What can hang from each mark:
zuzed: bukop vazu
mima: golet nidad sidak
bukop: dapes mafeso vazu zuzed
gotib: bulive dovaz
sidak: bulive golet nidad
nidad: dovaz fibog kunezok
dapes: besep fibog nidad vazu zuzed
besep: dovaz
kunezok: fibog golet mima sidak
bulive: fibog gotib
fibog: gotib mima
dovaz: bukop gotib
mafeso: dapes fibog golet kunezok

Every row comes from one small tree of marks. Brackets hold a mark, then the marks that hang from it, in alphabetical order. Every link used is in the known rows. Which tree was each row made from?
Each row is shifted at random along 6 fixed directions that mean nothing.
Known rows:
[mima [nidad [dovaz [bukop vazu]]]]: [ -85  -83   42  -92  107  128 -197   -8   61  -17  -22   17 -128   65
  -94  106   66  121   82   96   66  -90  180   -2  174  212   85  141
  -24 -116  -33  -56   10  -80 -168  -51   -6   66   47 -147  -15  -75
  -30 -145 -138   84  -50   79  -29   89   55   99  -66 -140   39  -23]
[sidak bulive [nidad kunezok]]: [-164  107 -155  -68  267 -110  -80  -21 -231   -1 -142   98  146   29
   98   34  -77  245   28   88  -37  312   33  -52  -68   83 -185   24
  -54 -169   64  -73  136  -17  210  -72  212   50   25  -28  -49  155
   17  -48  169    6  -58   12  117  202   99  -78 -120  269  -43 -295]
[bulive [fibog gotib [mima golet [sidak [nidad dovaz kunezok]]]]]: [-107 -285   53   43    5  141  -46 -320   63   36   74  -42  103   23
  124  127  161  -17 -125  294  -30   23   -3  -77  -61  312 -478  -71
 -124 -272  150 -252  -54 -113  -45 -238  -21   98  -70  -31   71    9
 -131 -155 -144  241 -146   60  328  210   70  211   83  -86  -72 -138]
[kunezok golet [mima [nidad dovaz]] sidak]: [  -7  -53  -96  -58  236  195 -176 -217  -36  -54  -34   58   44  -81
 -141  162  117   -6   93  191   69  -55  110 -204 -100   24  -35   44
  -11 -311  237 -172  166 -122 -272  -20   10   10  118  -56  -44   59
  -84   35 -157   40  107  -34  -73  106   -2   71  -45 -129   95 -114]
[gotib bulive [dovaz bukop]]: [-181  -58   99 -124  151  -94 -140   77  -80 -119  -97  156 -186   42
  141  111  -25  226   92   14  -49   84  204  212  128  394 -120  135
 -147   37 -158 -110  -45  -50   90  -53   19  138   62 -228  -79   16
  -72  -72   22  -65 -170   50  141  -69   67  233  -90   46   51  -31]
[mima golet [sidak nidad]]: [ -94  221 -209 -121  300   33 -240  -11 -215 -106  -61  119   -5  -71
  -38  145  -43  242  295   61   71  253  122 -284 -121   54   76  129
   97 -280  229  117  173  -86   12   80  226   90   10 -190    9  180
  -45   -8  -63   81   68  -92 -128  291   83  -22 -101  119  221 -146]
[mima golet [nidad [fibog gotib]] sidak]: [ -90 -208   48  122   86   45   25 -184   79   34   59  -98  120   56
   85   10  170  -19 -189  188  -83   28   58  -19   53  303 -256   52
  -89 -225  156 -331  -44  -71  131 -141   62   85  -34   53   13  125
 -108  -67  -60   89 -170  104  251  110  100  142  141 -120 -138 -219]
[mima [sidak golet [nidad [dovaz gotib]]]]: [ -89  136 -232  -54  270 -149  -64  -74 -368   50 -230   46  280   65
   90  -12 -154  331   40  158  -39  465   28  -32 -235   33 -290 -122
  -96 -214   79  -31  101   -3  312  -57  389   69   -2  -68  -12  252
   41  -10  215    4 -131   24  253  366  170 -168 -164  394   -8 -328]
[sidak bulive golet [nidad dovaz]]: [ -91  104 -196 -206  190  -28 -192 -161 -292   72 -184   95  269  -24
 -128   71 -107  266  209  219   97  325  102 -181 -218 -166 -141  -95
   10 -152  147  122  200 -133   14   -5  304   93   22  -87   19   79
   43  -22   -7   50   37  -16  -48  330   74 -212 -258  301   64 -327]
[zuzed [bukop [mafeso [fibog [gotib dovaz] mima] golet] vazu]]: [  36 -166   87  -71  150  -78  -97 -348  134  -25   47  -29   43  -45
 -179  -63  -65 -218 -225  139  -33 -236  243  188  161   11 -178   92
   53  -17   38 -487  -57  -70 -229 -195   -2   94  191  254   57  -18
  -10  332  -32 -244  130   12 -489 -206  -74  200   17 -105 -110 -348]
[nidad dovaz [fibog [gotib bulive]] [kunezok mima [sidak golet]]]: [-116 -152    5   11   75  197  -71 -372    4  191   91   25  144  -62
 -107  105  174  -85  -37  244   11  -61  -29 -205 -168   14 -257 -188
  -90 -289  245 -300  109  -39 -166 -118   19  -40   46   37  -85    5
  -39   -4 -148   55  113  -36   77    0  114   87   79  -84  -70 -146]
[gotib bulive [dovaz [bukop dapes vazu zuzed]]]: [  27   -1   23  -63   54  -93 -380  -32 -150 -194  -30   97  -67  -80
 -141  146 -130   98  275  -17  165 -112  344   77  259  -84   72  230
   24   74 -128   20  -13 -114 -223 -133   85  161  228 -108  137  -98
   10   95   -7 -135  109 -131 -458  -57   -9  157  -98  103  130 -110]
[sidak [bulive [fibog gotib]] [nidad [dovaz [bukop vazu]]]]: [-114 -179   69   -1  -29   82    3 -282  -13  171   49  -76  206   70
 -163    6   11   59  -76  182  -24   16   59   30  -48 -149 -352 -184
  -72  -45   16 -247  -41   41    7 -171  195   18   70   98   51  -17
   37  -41  -57  -54  -14  120   44   91   69  -94  -90   68 -159 -331]
[zuzed [bukop dapes [mafeso fibog [kunezok golet sidak]]] vazu]: [ 140  364 -258  177  268  135 -252  -77    0   33   12  -66  -98  -74
 -123   68   19  176 -110  104  214  -10 -130 -173    3  107  259  152
  262 -390  269 -142  -21  141 -160   12  -36   43  103   46  -25   58
   51  -11  -46   27   57   11 -349  283  169  -53  194   43   68 -221]
[kunezok fibog [mima nidad sidak]]: [  -5   51 -176  -59  272  121 -133 -172 -146   -9  -40  -22  101  -43
 -161  115    3   83  157  192   41  117  105 -208  -97  -14   -6   -9
   37 -285  291  -94  101  -19  -83   65  156   85   96  -26  -25  142
  -87   63 -150   33   48   38  -76  205   66  -71  -25  -19  128 -222]
[besep [dovaz [bukop dapes vazu] [gotib [bulive [fibog mima]]]]]: [ -86 -156  151  164  -57   69 -152 -115   78 -103  152  -71 -204   71
   89  110  -42   47  -66  -50   34 -166  132  244   67  254 -225   -7
 -158 -100 -181 -277 -278   99  -46 -180   12   88   79 -130   49 -152
   34  -25   65 -100  -81   63   73 -138   32  228   95  -51  -42   53]
[nidad dovaz [fibog gotib] [kunezok [mima golet]]]: [-204 -117  -10  -98  249  165  -45 -282   36  156  101   81   65  -49
 -240   37  115 -161   53  133 -106  -95   82 -249  -48  -82 -115  -30
    2 -223  261 -324  212  -39 -203  -29   80 -102   96  120 -123  116
  -18  139 -171    3  223  -53 -157  -75   60   27  -10 -205  -53 -169]
[nidad [fibog gotib] [kunezok golet mima]]: [  82  -56 -160   81  142    3 -275 -132 -229 -147   58  116   10 -140
   64  247  121   43  185   71  279   89   17 -269 -147   77  -91  137
   -7 -278  216   78  154 -230  -90 -145  -10   89   83 -167   61  -39
  -87  -84  -55  184   84 -186  -27  236   93  156  107  192   26  -36]
[bulive [fibog [mima [nidad [kunezok golet]]]] [gotib dovaz]]: [ -27 -232   29  -33  153  -82  -52 -324 -237  -53  -28   21  209  -83
   57   81  -98  -63   36  124  -23   84  149   31 -118  -36 -489 -139
 -208  -54   91 -280  -34 -151    8 -223   88   27  212  121  122   70
  -68  164   25  -82    1  -66  -13   49   -9   62 -106  167  -34 -212]
[besep [dovaz [bukop dapes [mafeso kunezok] vazu zuzed] gotib]]: [ -63  316 -159   60  211  148 -176   88   68  177  -42 -114 -130  144
  -98   14 -223  355 -129   86   34   58   16   49  197  264  225   -6
  117 -229   -5 -186 -227  417  -30   47   74   98   -6 -134 -152   49
   97  -65  141  -84  -57  228  -65  144  265 -127  124  -54   24 -110]
[sidak [bulive [gotib [dovaz bukop]]]]: [-140  169  -25  103   61  106  -17   30 -158  114  121  -33 -129   42
   71  139    4  299   98  -50  115  164  -94 -184 -111  153  -26 -131
  -35 -101   83   33 -145  184  281   45   73   -1  -12 -139  -47   22
   45 -263  -56   19  -15    2  138  166  252  -49   84  155    7   13]
[bukop [dapes [nidad [fibog mima]] zuzed] [mafeso golet] vazu]: [ 198  290 -255  131  151    5 -196  -90 -131   76 -106 -149   87  -26
  -28  -15 -264  112  -93   77  211   10    8  -46  132  -42   61   34
  162 -277  131 -107  -95  188  -97 -155   72  156  -38   92  -13   27
  122   10   63   20   44  -18 -316  310  167 -193  115  130   54 -189]
[mafeso [fibog [gotib bulive]] golet kunezok]: [  65 -149  -13 -103   29 -149  -20 -216  -22  190 -163  -85  123   49
   14  -25  -11  119 -257  332   53  212   58  183  -13  345 -229  -99
  -43  -97   -9 -199  -75 -154   71  -81   55  167  110 -103   32   71
   21   18  -66  -20 -250  200  127  159  148  134   67  132  -67 -255]
[fibog [gotib dovaz] [mima sidak]]: [ -15  -10 -135 -226  192 -102 -268 -122 -260 -177 -119  170   69  -20
  -25  149  -88  171  269  248   47  216  189  -55  -22  176 -206  143
   -2   -2  113  123   35 -210  -56  -53   88  266   34 -173   45   88
 -127  -45 -125  117  -43  -45  -91  160   75  169 -110  152  154 -175]
[mafeso [dapes vazu] fibog golet kunezok]: [  60  155 -114   90  105  -85  214  -75   45  335  -96 -233   91  114
   70 -201  -29  205 -545  192   58  238 -161  119   34  277 -128 -217
   43 -248   40 -348 -119  190  276  -58  150   38   50   38  -44  255
  194   33   48  -85 -223  269  159  279  231 -135  166  107 -190 -242]
[fibog [gotib [dovaz bukop]] [mima golet nidad sidak]]: [-123 -201   71 -152  243  -45  -52 -238  -71 -130  -93   26  115  -10
  -56   38  -37  -34   24  186 -167   21  310   70   61  132 -384   41
 -156  -22  116 -314  -55 -113  -16  -90  164  143   88   48    5  130
 -116  136  -47   -7  -31   74  -44   53  -16  208  -66  -69  -10 -246]
[kunezok fibog golet [sidak [bulive [gotib dovaz]] nidad]]: [  38 -347   89   65  -63   84 -143 -359  -82  -92   -2  -76  214 -145
   38  230  161  -17   15  252  210  -42  125  -56 -117   23 -349 -174
 -143 -169  100 -209   -2 -268  -93 -226   -3  166  147  -16  151 -173
 -102    5 -123  -26    1    3   94   91  -14  175   17  121  -73 -235]
[fibog [gotib bulive] mima]: [ -63  -68   -6 -177   64    2 -106 -263  -50   80  -59   60  107   84
 -132    3  -83   55  -16  270  -93   76  125  107  -35  124 -277  -38
  -64    0   75 -157  -89  -31  -96  -48   72  183   38   -5  -43   49
  -18  -31 -139  -17  -96  127  -14  -81   71   38 -127   -5   25 -243]
[besep [dovaz [gotib [bulive fibog]]]]: [-117 -107  108  131   -8   53  -90 -109  -28  -15  200   -7 -179   21
   35  105   15    9   95 -146   56  -45   51   48 -152  112  -70  -35
  -86 -148  -78 -135 -100   21   58  -37   69  -12  120 -164   42  -26
   49   54  -14 -134  -10  -66   61 -204   69  116   15   16   31   99]
[zuzed [bukop [dapes besep]] vazu]: [ -13  -10   91  205  -17   34 -194  -28  163 -134  115  -26 -168   36
  -54  -18  114  -37 -169  -39  103 -335  111  166  329  124  126  377
   64 -141  -92 -179 -136  -35 -203 -171  -84  133  130  126   38 -130
   57  -74 -105   55 -100   17 -216 -168  -39  105   38 -161  -82  -87]
[fibog [gotib bulive dovaz] mima]: [  55  145  -89  103  -14   26  -71 -233 -278   69  155   -1   65    8
  -66   76  -75   50  128   18  177  134  -65 -197 -252 -127 -188 -126
   10  -58  221   80 -170   85  121  -10  120   99   46  -23   81   74
   57  -89 -124    6  107 -140 -142   44  195  -37   61  214   58  -94]
[sidak [bulive [fibog [gotib dovaz]]] golet]: [ -64 -240  168  209 -172   40   39 -256   56   74  209  -92  110   36
  189  108  157   69 -225  128   95   10  -53   67 -100  218 -414 -123
 -130  -89   22 -238 -192  -10  202 -226   15  145  -33   -3  119  -94
  -65 -150  -27   18 -174   75  336   53   91  131  130   71 -197 -141]
[zuzed [bukop mafeso] vazu]: [ -66  243  -70    3  220  138 -124  -96   64  138   70   13  -78   60
 -276  -86  -69   53  -59   10  -55 -134   22    9   94  -49  226  155
  174 -155  146 -216  -28  203 -167   57   44    2   94  211 -106   57
   69   65  -80  -94   45   64 -366 -127   91 -205 -102 -124   10 -259]
[mima golet nidad sidak]: [ -98 -150   24 -118  211    3  -76 -214   -8  -19  -70  -22  153  -17
 -146  -18    2  -65   25  160 -131  -24  282   21   64   21  -80   92
  -53 -159  112 -278   87 -145  -97  -32  190   73  130  101   29  155
  -39  211  -68  -60  -36   56 -118   -6  -38   23 -143 -130   18 -252]
[dapes besep [fibog gotib [mima golet nidad [sidak bulive]]]]: [ -64   40  -85  124  235  -55 -117  -86 -100 -227 -120  -68   87  -18
  199  113   19  110   -9  130  -28  131   72 -101   30  303 -290  221
  -21 -280  213 -128  -67  -84  154 -136   77  253 -106  -70  -35  132
  -81 -154    2  248 -108   24  180  316   40  229  115   39  118 -110]
[mima [sidak [bulive gotib] golet [nidad fibog]]]: [-366 -458  382   18 -119  322  155 -453  546  305  208 -188   94   34
  -78  -19  290 -187 -509  271 -222 -370  108  129  116  300 -353 -283
 -202 -247   44 -808  -82   -8 -104 -178  -32  -11  -44  233  -76 -157
  -43   48 -176 -114  -85  266  261 -302  -34  158   47 -462 -305 -258]
[sidak bulive [nidad dovaz]]: [-341 -144  197   66  207   28  -23  -28  236 -211  217  178 -260  -32
   90  123  256 -132  -11 -266 -146 -237  131  -68   54  135 -105  277
  -37 -186  -85 -407  251 -132   19 -146   21 -161   58   -2  -42   47
  -16   77   25 -157  193 -197 -112 -287 -148  352  -50 -202  -77  -53]
[mafeso [fibog [mima [nidad kunezok] sidak]] golet]: [  61  -34 -159  -54  173    1 -143 -146  -96    5 -127 -109   24   -9
  115   96   19  130 -111  286  149  200   30  -92  -22  426 -126  -24
  -36 -327  180  -64  -32 -154   30  -54   -1  133   -8 -144   55   42
  -56 -102  -60  230 -158   86  148  426  137  159  162   77   35  -81]
[fibog [gotib bulive [dovaz [bukop [dapes nidad vazu]]]]]: [  10   79    8   -7   12   48 -170  -75 -124   41  -72  -33  -13    9
 -119   89 -145  152  152   81  171  -45  129   12  114    5    8   -2
   37   -7   -3   11 -198   99 -108  -37   42  246   69 -115  -38  -84
   73 -117 -160   45   15   30 -180   58  173  -15    0   83  119  -31]
[zuzed [bukop [dapes fibog nidad]] vazu]: [ 208  246 -154  219   67   -5 -320   16 -152  -84  -56  -86  -60  -14
  -64   81  -72  186   83  -28  327  -98  -19  -17   83   27  320  335
  201 -234  117  211  -89  -17 -107  -55  -25  237   66    5   72 -127
  119 -155  -68  205  -56  -68 -272  192  139 -126   74  160   88  -71]
[dovaz [bukop [mafeso [dapes nidad] fibog] vazu] [gotib bulive]]: [  83   79  -69   25  201 -197 -323  117 -174 -187 -113    8 -250  -42
  231  188 -130  306  167 -107  208  106  133   91  109  403   94  192
   36 -159 -189   -7  -34  -80   92 -141  -44  172   68 -367   -9  -19
   28  -55   78  -48 -121  -29  -45  200  106  278   10  279  150   71]
[kunezok fibog [mima nidad] sidak]: [  53   62 -228   -7  337  -36 -150  -75 -253 -180 -126   62  109  -49
   34  140    0  161  137  139   48  230   77 -115 -127   56 -128   80
  -21 -268  204  -80  151  -69   30  -45  154   86  111  -67  -17  181
 -112   31   27  -11  -12    0   47  259   40    5  -12  148   79 -255]
[dapes besep fibog nidad]: [-129  272  -16  257  207   30  104   42   49   66   54 -115  -89   77
   83  -90  -69   76 -233 -189  -65  -93  -95   28   23   84  111   95
   57 -305   87 -310 -108  348  227  -16   99   55  -64  134 -213  192
  176    3   85  -80   -2   28   48 -106  117 -141  126  -98  -53   10]
[dapes [besep dovaz] [fibog gotib] vazu zuzed]: [  87  -96   41  187  -21  -97 -191   18  -21 -281 -113  -83  -30  -25
   34   21  -14  -39   -4  -30  258 -169  176  167  229   53    1  326
   31 -141 -161   15 -105 -137 -175 -256   50  360   29 -126   68 -131
  113  -39  -32  141  -55  -31  -77   16    0  119   58   43   75  150]
[zuzed [bukop [dapes [besep dovaz]] [mafeso [kunezok fibog]]] vazu]: [ 140   46  -77  183  -45  174 -206 -175   73  139   -7 -238   55   47
 -232  -44  -40   49 -172  255  266 -191   17   88  199   15  215   62
  156 -256   73  -77 -271  118 -323  -71  -63  254  107  101    7 -143
   92  -30 -192  122 -140  204 -206   86  123 -202  111  -97  -61 -198]
[gotib [bulive fibog] [dovaz [bukop [mafeso [dapes nidad]] zuzed]]]: [  55  -25   12 -195    6   54 -287 -129  -86  146 -144  -48  -29  -13
  -85  146 -218  297  151  253  159   18  174  125  172  237    9  -94
   29  -14  -52   -3 -187   49 -203  -61 -111  265   63 -249  -25  -86
  -49  -49 -220    6 -213  166  -36  124  145  -18 -133   45  169  -77]
[dapes [nidad fibog [kunezok golet [mima sidak]]] vazu zuzed]: [  80 -271   86  226   -6  194  -34 -268  180   58  -42 -215   79 -139
   23   21  133 -223 -331  161  139 -377   99   94  265  128 -139   12
  -88 -395   67 -486  -18  -32 -305 -306  -78  179   53  154  -29 -163
   23   67  -85  134  -54   57   49   34   15  115  163 -208  -91    6]

Write each row's tree:
[-209 -442  232  -21   49   25  -20 -322   61  -10    3  -82   82  -60
  -74   72   98 -151   -7   42 -124 -157  278  126   -9  -15 -399 -114
 -228 -143  -88 -443   57 -192  -39 -194  202  -49  167   60   82  -62
    0  206   -7  -90  -37   35   91  -39  -78  191 -143  -48 -110 -188]
[mima golet [sidak [bulive fibog] [nidad [dovaz bukop gotib]]]]
[-118  138 -153 -166  305  102  -80 -246   14   66 -105   22  127  -65
   -4  117   41  242 -124  307  -25  231  -18 -187 -166  180 -320 -221
    9 -339  300 -287  122    9    4  -17  151   77  -11  -88 -106  149
  -39   41  -66    4   25  168   42  308   39   49  -20   39   18 -383]
[mafeso dapes [kunezok [fibog mima] [sidak bulive golet nidad]]]
[ -16   41  -14   62    2    2  -76  -74  104   58 -104 -120  126  100
 -144 -150 -122   48 -273  175   -4 -139  157  241  379  -11  -32  102
   30  -89 -111 -298 -169  164 -167 -177  109  220   70  169  -31   19
  126   12    0  -66 -131  195 -106  -54   33 -145  -42 -109  -76 -215]
[bukop [dapes besep vazu] zuzed]
[ 137 -134   16  124   38  -21  131 -373   98  292   12 -226  167   15
  -82 -104   -4  -88 -506  268   85  -51  -13  176   17  148 -204 -163
    2 -186  125 -481 -206   90    8 -139  -12   87  158  224   23   47
   30  185  -31 -130 -118  174  -45   33  145    4  204    0 -239 -366]
[zuzed [bukop [mafeso [fibog [gotib dovaz]] golet [kunezok mima]]]]
[  45 -214  183  131  -97   28  -56 -384  114   -2  166 -126   31  -29
  -69   55  118 -218 -125   49   82 -252   92   19  -56   59 -228   11
  -41 -146  120 -278 -140 -136 -118 -170  -24  136   75   44  112  -47
   74   96 -198   -6   29  -27 -126 -173   -7  215   74 -119  -47  -51]
[mafeso [dapes [fibog [gotib bulive] [mima golet]]]]
[  -8  125  -50  132  175   53  -50   16   61   -9  147   -6 -252  -49
   94  147  153   68  -52 -120  142   23  -65 -189  -81  237  117   81
   88 -338  140 -118   69    6   92   22   20  -59   74 -148  -11   75
   18    2  -53   -8   62  -65  -75  127  103  157  207  -39   25    3]
[mafeso golet [kunezok fibog]]
[  27   39 -146  -24  165  211 -216 -139  -31  -30   28   59  -31  -25
  -47  238  113  194   77  266  151  105   -9 -218 -128  234  -46   27
   68 -275  295  -34   24   -9 -152   30  -40  199   -6 -205  -82  -14
 -146 -174 -215  138    0  107   94  217  112   71   92  -45  110 -113]
[kunezok [fibog gotib] golet mima]
[  63  -41   36  144  -43   60 -158 -137   94  -21  -14 -137   29  -62
 -199  -34  -32 -166  -56   15  210 -345  158   22  334 -179   55  151
  104 -157  -41 -180 -101    3 -321 -225   26  233   66  111   -4 -142
  153    8 -210   80   80  -15 -349  -46   32  -31   56 -111   20   -7]
[bukop [dapes besep [nidad [fibog gotib]] vazu zuzed]]
[ -89 -187   45  205    0  -49  -64  -69  -62  -97   81   15    0   -2
  246  137  199   15  -49  -54  142   10  -18  -70  -34  169 -209  119
 -116 -236  -65  -84   97 -191  150 -265    9   -6   15  -64  109  -52
   12 -166   83  119  -60 -146  217  117   39  189   49  159 -161  -57]
[sidak bulive [nidad dovaz kunezok]]
[ -63 -111    4  117  121  154   -6 -340   42    4  162    1  114  -81
  -58  128  145  -55 -105  137  -58  -62  -19 -112 -201  -50 -336  -82
  -41 -252  233 -422   57   46  -62 -122   73  -17  108  108  -28   83
  -75   89  -53 -114   94   12   31  -21   -9   87   63  -65  -68 -243]
[kunezok golet mima [sidak [bulive [fibog gotib]]]]
[ -89  -22   54  -37  102   78 -139  -35  105   54 -159  -74  -59   79
 -210   -7  -37   53  -50   96   25 -193  163  170  234   84   90  106
   -9  -99  -87 -180  -54   62 -213  -66   65  131   25   -2  -79  -83
  132  -21  -78   35  -63  136  -75    2  101  -75  -44 -146    3  -40]
[nidad [dovaz [bukop [dapes fibog zuzed]]]]
[-121  107  -52 -128  228    8 -134    7 -106   51  -29   22 -155   17
  -35  101 -124  258  130   47   61  142   77  -29   -6  237   68  -57
   22  -60   -3  -91  -78  101   65   41   30   63   31 -152  -82   49
    0  -39  -66 -111  -15   63  -53  114  187   -8  -13   98   77  -38]
[bulive [gotib [dovaz [bukop [mafeso fibog]]]]]
[  79   85  -53  -16  155    5 -295   51  125  -91 -165   -7 -167  -12
   26   83  -98  140  -33   99  139 -173  182  149  340  338  244  349
  156 -221  -78 -103  -52  -25 -302 -129 -155  234   38  -95  -65 -135
   -5  -57  -58   87 -127   63 -231   98   34   82  -13  -85  129  -87]
[zuzed [bukop [dapes nidad vazu] [mafeso golet]]]
[ -18  120  -96   -8  215  -93 -260    9   34 -112  -46   68   25   54
  -65   -1 -166  129  -30   60  -66  -59  212  152  316   64   91  320
  123  -72  -94 -256   31   86 -155 -177   68  132   77   86    2   96
   -2  114  156 -207   -1   20 -319  -55   -4   -8  -93  -29    8 -303]
[bukop dapes mafeso vazu zuzed]
[-173  112  -72  160  259   60  -43  -21  -79 -163  116   53 -110    4
  220  194  150  179   64  -64  -40  163  -64 -308 -186  240 -303   96
  -56 -286  205 -111   39   40  279  -80  130  -46 -132 -144  -42  152
  -76 -249   48  186   56 -113  177  358   89  239  148   78   18  -44]
[fibog gotib [mima [nidad [dovaz bukop]] [sidak bulive golet]]]
[ 100   29   -5  110   31  -59  -96  -50    9   24  -50  -60    0   62
  -54 -117   36   96 -240   83   86  -77   42  214  256  103  -22  210
   49  -79  -59 -139  -74  -29  -59 -172   33  139  136  116   66   14
   93  -38  -63   33 -220  117 -108   19   57  -55  -63   46 -105 -233]
[mafeso [dapes [zuzed bukop vazu]]]
[-244  -19 -138 -327  429  120 -196 -182  -43   15 -214  168  140  -79
 -151  128   37  153  150  331 -146  145  184 -180  -39  116 -181  -16
  -35 -245  242 -252  339 -152 -192   16  125    7   32  -69 -198  118
 -143   62  -89   24   87   72    0  188  -10   54 -181  -91  110 -320]
[kunezok [mima [nidad dovaz fibog]] [sidak bulive golet]]
[   3  128  -86    0  272  -51 -256  137  -91 -133 -166   42 -208  -18
   10  107 -179  169  191 -158   70  -60  169   44  202  116  140  235
   67 -165 -146  -65   43   73 -102 -115   40   87   50 -165 -101  -28
   71  -27   95   -6   21  -61 -172  123   89   69  -95   90  161   63]
[dapes [nidad [dovaz [bukop mafeso zuzed] gotib]] vazu]
[-143 -189  130   42  -40  100  -28 -233   36   72   96  -36   76  -25
  151  157  109  155  -95  202    2   40    0   31  -90  266 -356 -192
 -146 -128   28 -277  -92  -28   90 -169   -3   81   16  -40   37  -60
  -97 -101  -67  -50 -141   93  304   51   74  125   24   21  -64 -133]
[kunezok [sidak [bulive fibog [gotib dovaz]] golet]]
[ -72  -70   23   83   85  265 -143 -298   35  -77  177    9   30 -139
  -85  269  234  -27   80  120  177  -88    4 -346 -193  -32 -163 -107
   40 -265  325 -207   49  -57 -108  -35   -1   80   56  -62   13  -83
 -107  -28 -204    1  254  -61 -101   49   37  193  144  -58   20 -167]
[kunezok [fibog [gotib dovaz]] golet [sidak bulive nidad]]
[ -14 -118  -66 -109  129   -7 -130 -247 -150  -36    9   70  104   30
 -116   88  -30    3  166  159    2  111   88  -96 -140  -36 -312   12
  -30  -61  126  -28   31 -147  -80 -107   99   48   75  -28   86   88
  -60  -31 -166   75    2  -38  -63  136   35   24 -123   67   57 -192]
[bulive [fibog gotib [mima [nidad dovaz]]]]
